A =
[[27, -8, -23, -23, 20, -17, 14, 21, 17, 14, -17, 18, -22, 12],
 [-1, 11, 5, 6, 6, 3, 0, 4, -2, -8, 1, -6, 5, -1],
 [-18, 11, 14, 19, -22, 16, -6, -14, -19, -3, 23, -4, 14, -21],
 [10, -1, -8, -1, 9, 0, 12, 6, 9, 15, 2, 4, -13, 9],
 [-7, 21, 5, 26, 1, 27, 0, -6, -8, -9, 16, -10, 4, 3],
 [12, -10, -17, -20, 14, -20, 18, 6, 10, 12, -20, 12, -19, 16],
 [6, -5, -9, -12, 18, -12, 15, 13, 31, 16, -7, 21, -18, 17],
 [-24, 2, 11, 10, -27, 3, -21, -18, -12, -23, 9, -31, 8, -16]]
Counting starts at 1.
The entry in row 1 and column 2 is -8
The bottom entry of the column that holds the smallest entry is -31
The top-left entry -> 27
The entry at row 2, column 1 -> -1
Report the entry in the bottom-left corner.
-24
The entry just left of -5: 6
Report the top-right entry.
12
The bottom entry of the column that holds the largest entry is -12
Report the entry at row 3, column 1.
-18
The top entry of the column that holds the smallest entry -> 18
Report the entry directly below -13.
4
Report the entry at row 2, column 2.
11
Report the entry at row 3, column 3.
14
The entry at row 1, column 3 is -23
The entry directly above the smallest entry is 21
Report the maximum.
31
Report the entry just left of the largest entry.
13
The entry directly above the largest entry is 10
Report the top entry of the column that holds the largest entry.
17

Read these off the table that follows. Counting starts at 1.
1) Which number is the top-right entry?
2) Which number is the entry in the bottom-left corner?
3) Which number is the entry in row 3 and column 1?
4) Which number is the entry at row 2, column 1?
5) Which number is the entry directly above the smallest entry?
6) Which number is the entry just left of -17?
7) Which number is the entry just right of -11?
8) Which number is the entry just right of the smallest entry?
[[  1 -28 -13  20  12   6   9  21 -16  38  27 -21 -14  12  22]
 [  2  23  23 -16  -9 -15  -9 -20  17 -33 -22  14   8 -11 -15]
 [-10 -30 -28  13  13   5  14  20 -20  38  18 -22 -15  16  23]
 [ -2 -19 -16  20  15   9   7  20 -17  33  20 -15  -9  15  19]]
1) 22
2) -2
3) -10
4) 2
5) 38
6) 20
7) -15
8) -22

Questions about the row below.
1) Read off the entry just left of -0.3.
2) Read off the entry just right of the centre entry.
[-0.5, -0.3, 1.0, -1.4, 1.4]
1) -0.5
2) -1.4

[[4, 8, -6, 13, 7, -1, 7, 19, 10, 9, 12, 9],
 [5, 7, -3, 13, 10, 4, 4, 17, 8, 9, 13, 9],
 [4, 2, -22, 5, -14, -29, 15, 7, 34, 1, 9, 17],
 [2, 6, -22, 10, -9, -25, 15, 17, 28, 4, 11, 14],
 [8, 6, 4, 6, 4, 3, 8, 6, 12, 6, 8, 10],
 [9, 5, 7, 6, 7, 7, 6, 5, 9, 7, 9, 9],
 [2, 6, -17, 10, -5, -19, 14, 16, 23, 5, 10, 13]]
The bottom-right entry?
Answer: 13
The 1st entry in reading order?
Answer: 4
The smallest entry in the last row -> -19
The largest entry in the last row?
Answer: 23
The fourth entry, reading row by row?
Answer: 13
The smallest entry in the first row is -6
The entry directly above the smallest entry?
Answer: 4
The entry directly below the largest entry?
Answer: 28
The 3rd entry on the diagonal from the top-right corner?
Answer: 1
The 5th entry, reading row by row?
Answer: 7
The top-right entry: 9
The first entry in the row that holds the largest entry -> 4
The entry just right of the smallest entry?
Answer: 15
The bottom-left entry: 2
The top entry of the column that holds the smallest entry is -1
The smallest entry?
Answer: -29
The second smallest entry?
Answer: -25
The top entry of the column that holds the largest entry?
Answer: 10
The second entry from the end, reading row by row?
Answer: 10

[[617, 336, 583, 356, 353, 317, 329, 578, 346, 622, 356, 647, 632, 609],
 [715, 276, 671, 294, 301, 276, 275, 655, 262, 656, 316, 682, 679, 726],
 [156, 753, 200, 741, 697, 736, 714, 208, 756, 215, 717, 201, 208, 167],
 [506, 465, 493, 460, 480, 477, 474, 489, 478, 493, 457, 496, 488, 526],
 [659, 333, 623, 338, 359, 326, 331, 608, 343, 639, 344, 654, 640, 658],
 [644, 370, 619, 371, 386, 361, 382, 605, 376, 593, 375, 608, 601, 662],
 [343, 630, 366, 611, 603, 624, 603, 356, 633, 351, 601, 336, 340, 356],
 [368, 584, 378, 573, 567, 596, 546, 363, 567, 375, 580, 360, 367, 378],
 [401, 546, 403, 546, 547, 541, 534, 401, 569, 438, 523, 431, 418, 399],
 [394, 544, 396, 539, 521, 537, 513, 388, 529, 409, 548, 412, 415, 402],
 [290, 644, 310, 636, 625, 659, 613, 304, 638, 316, 627, 295, 300, 302],
 [611, 359, 578, 366, 381, 364, 364, 567, 357, 587, 379, 604, 595, 624],
 [153, 772, 204, 763, 713, 759, 729, 207, 767, 191, 738, 170, 184, 168]]
Indices start at 1.
The entry in the bottom-left corner: 153
Which number is the entry just left of 625?
A: 636
Which number is the entry in the bottom-right corner?
A: 168
Which number is the entry just left of 741?
A: 200
The entry at row 2, column 2: 276
Which number is the entry just right of 622?
A: 356
The entry in row 1 and column 2: 336
Which number is the entry directly above the smallest entry?
A: 611
Which number is the entry at row 1, column 1?
A: 617
The entry directly above 496: 201
The entry in row 3 and column 2 -> 753
Which number is the entry at row 3, column 1?
A: 156
The entry just left of 633 is 356
Which number is the entry directly above 655?
A: 578
The entry directly above 477: 736
The entry directly below 371: 611
Which number is the entry directly below 340?
A: 367
The entry at row 1, column 3: 583
Which number is the top-right entry?
A: 609

[[ 28   8 -29  -6 -16 -34 -17 -22 -30   9]
 [  3   3  37  16  -7 -31  27  21 -19 -22]
 [-25 -24  -5   9 -37 -26 -21  36  24  13]
 [-31  21  -3  19  23 -20  38  36 -23 -31]]
The entry in the top-left corner is 28
What is the entry in the top-right corner?
Answer: 9
The entry directly above -37 -> -7
What is the 3rd entry on the main diagonal?
Answer: -5
What is the last entry, reading row by row?
Answer: -31
The first entry in the row that holds the smallest entry: -25
The entry directly above -21 is 27
The entry just left of the smallest entry: 9
What is the 2nd-last entry, reading row by row?
Answer: -23
What is the entry directly below -19?
Answer: 24
What is the third-last entry, reading row by row?
Answer: 36
What is the entry just left of -30?
Answer: -22
What is the first entry of the largest entry's row?
Answer: -31
The entry directly below 8 is 3
The largest entry in the last column -> 13
What is the second entry on the diagonal from the top-right corner?
Answer: -19
The third entry, reading row by row is -29
